 1.89  -5.97  -6.04   1.84  -0.88   5.60   1.88   0.06   1.72   1.77
 1.78   4.57   4.62   1.71  -0.62  -3.97   1.52   1.14   1.68   1.75
 2.15   1.83   1.86   2.09  -1.05  -1.42   1.88   0.76   2.05   2.09
 2.79  -0.23  -0.24   2.70  -1.61   0.38   2.46   0.45   2.66   2.69
 1.77  -1.56  -1.58   1.72  -0.71   1.60   1.67   0.53   1.63   1.69
 0.50  -6.48  -6.51   0.52   0.29   6.17   0.74   0.25   0.35   0.43
-0.07   0.13   0.20  -0.04   0.86   0.23   0.09   1.00  -0.16  -0.06
 1.86   3.29   3.33   1.80  -0.75  -2.76   1.61   0.98   1.77   1.82
 1.63  -4.45  -4.48   1.60  -0.68   4.30   1.61   0.23   1.49   1.54
-0.68  -1.38  -1.33  -0.64   1.45   1.53  -0.35   1.01  -0.80  -0.67
 0.90  -2.99  -3.00   0.89   0.01   2.96   0.99   0.53   0.77   0.85
 0.80   5.51   5.61   0.78   0.22  -4.75   0.68   1.40   0.73   0.81
out 0.81

-1.52   1.18   0.89  -1.08   4.21  -0.21  -0.14
-0.39  -5.66  -1.15  -0.49  -2.47   3.57  -3.72
 0.61  -0.99  -1.44   2.69   3.29   2.03  -3.41
-2.57   0.76   1.43  -4.54   2.74   0.39   2.42
 0.17   3.40   2.19   0.64  -0.37  -4.56   1.15
 0.22   5.14   0.49   1.83   0.94  -4.91   5.27
 0.94  -1.81  -5.80   4.72   2.45   3.36   0.89
 1.12   3.49   2.61  -2.19   2.00   0.54   1.93
 1.65   4.30  -2.23  -0.11  -2.70   1.48   8.54
 0.17   3.30   0.01   0.59   2.19  -1.87   1.75
-1.38  -3.44   0.01  -1.37  -5.21  -1.83  -1.68
-3.03  -0.02  -1.16  -3.83  -0.12  -1.34   7.56
out 7.56

 3.61  -0.54   0.75  -1.18   5.31   3.07   3.90  -3.32
-4.08   0.22  -1.15  -1.38  -3.77  -2.27  -4.12   0.14
-1.39  -1.36  -0.24  -7.35   2.22   2.36  -1.87  -0.43
-3.68   2.68  -1.40   3.22  -5.03  -2.98  -1.65   2.74
 4.36  -0.46   3.06   0.14   5.93   1.24   3.38  -2.36
 4.02  -2.05   2.51  -0.01   5.47   3.68   4.48  -3.59
out -3.59

-0.61   0.63   1.55   3.27   0.48  -3.86  -0.50   2.00   0.71  -3.42  -0.16   1.85  -1.21   1.25   0.00
-1.51   1.00  -1.54   0.85   2.31   3.32   0.06  -2.30  -2.19   0.55   3.87   2.99  -2.67   5.39  -1.18
 0.68   1.69   1.20  -0.01   0.51   0.95  -0.19   0.03  -0.35  -0.59  -0.33   0.12  -0.10  -0.35  -0.28
 0.17  -1.29  -0.17   0.68   0.44   0.27  -0.14  -0.39   0.72  -0.71   0.25  -0.59   0.25  -0.41  -0.45
-0.01   0.76  -0.38   0.47   0.69  -1.79   1.91   0.74   1.22   0.04   0.35  -0.06  -0.22  -0.25  -0.87
 0.47   1.87  -2.74   0.75   0.36  -1.05  -1.58   3.12  -1.03   0.33   1.42   0.88  -1.14  -1.94   0.35
-1.23  -0.11  -0.32   5.25   2.31  -1.72  -3.71   4.51   0.79  -1.00  -3.95   1.46   0.48   3.47   1.20
 0.68   6.32   2.33   3.83   4.13  -0.72  -0.80   3.78   2.31  -2.75  -3.03   1.38  -0.78   1.38  -0.23
-0.15  -0.35   0.24  -0.05  -0.04  -0.44  -0.31  -0.23   0.41   0.49  -0.51  -0.42   0.23  -0.71  -0.08
 0.41   2.76  -2.64  -1.31   0.33   2.18   0.12  -1.43   1.76   2.13  -1.27  -1.03   1.74   0.45   0.89
 2.70  -0.66  -0.67  -0.89   1.50  -0.54   0.31   0.12  -0.09  -0.17  -2.08   0.78  -0.90  -0.38   0.20
 0.10  -0.07   0.99  -0.69  -0.06   1.13   0.44   2.29   0.76   0.27   0.66   1.30   0.80   0.02   0.27
out 0.27

-0.81  -1.02   0.40   2.17   3.83  -0.08   2.70   0.90
-0.67   0.43  -0.47  -1.45   0.64  -0.84  -0.22   0.72
 0.19  -1.72   1.16   3.31   4.85  -0.34   3.10   1.85
 4.46  -1.04   2.27   3.27  -2.59   1.94  -1.04  -1.22
-1.06   0.34  -0.71  -0.61  -0.03   0.05   0.20  -0.46
-3.94   0.88  -2.04  -2.25   1.79  -0.94   1.17   0.14
-3.84   0.34  -1.63  -1.99   4.06  -2.05   1.79   2.06
 7.20  -1.23   2.97   3.59  -5.67   2.53  -3.09  -1.83
 0.12   2.10  -1.62  -4.41  -6.09   0.27  -4.13  -2.09
 1.98  -0.83   1.06   1.97  -0.94   0.75  -0.27  -0.24
-3.95   1.23  -1.97  -3.14   1.19  -1.38   0.45   0.43
-2.02   2.21  -2.28  -5.13  -3.69  -0.78  -2.84  -1.07
out -1.07

 0.64  -1.35   0.93  -1.19  -0.24  -1.85   4.62
-0.37   0.01   0.31  -1.24  -2.70   2.14   4.12
 1.01   0.33   0.63  -0.32   0.63   0.73  -3.04
 1.66   0.35   0.46   2.71  -0.28   0.99   1.35
-0.30  -0.81   0.22   3.53   0.26   1.95   0.14
-0.34  -0.67   0.51   2.42   2.54   7.43  -3.37
 0.65  -0.67   0.55  -1.48   1.84   1.65  -1.64
 0.15  -1.76   0.50   2.11  -0.72   4.30  -1.06
-0.09   0.57   0.21  -3.88   1.89  -0.91  -3.51
 0.26   1.48  -0.29   0.63   0.82  -0.20   4.44
-0.79  -1.94  -0.71   2.10   0.26   3.25  -0.89
out -0.89
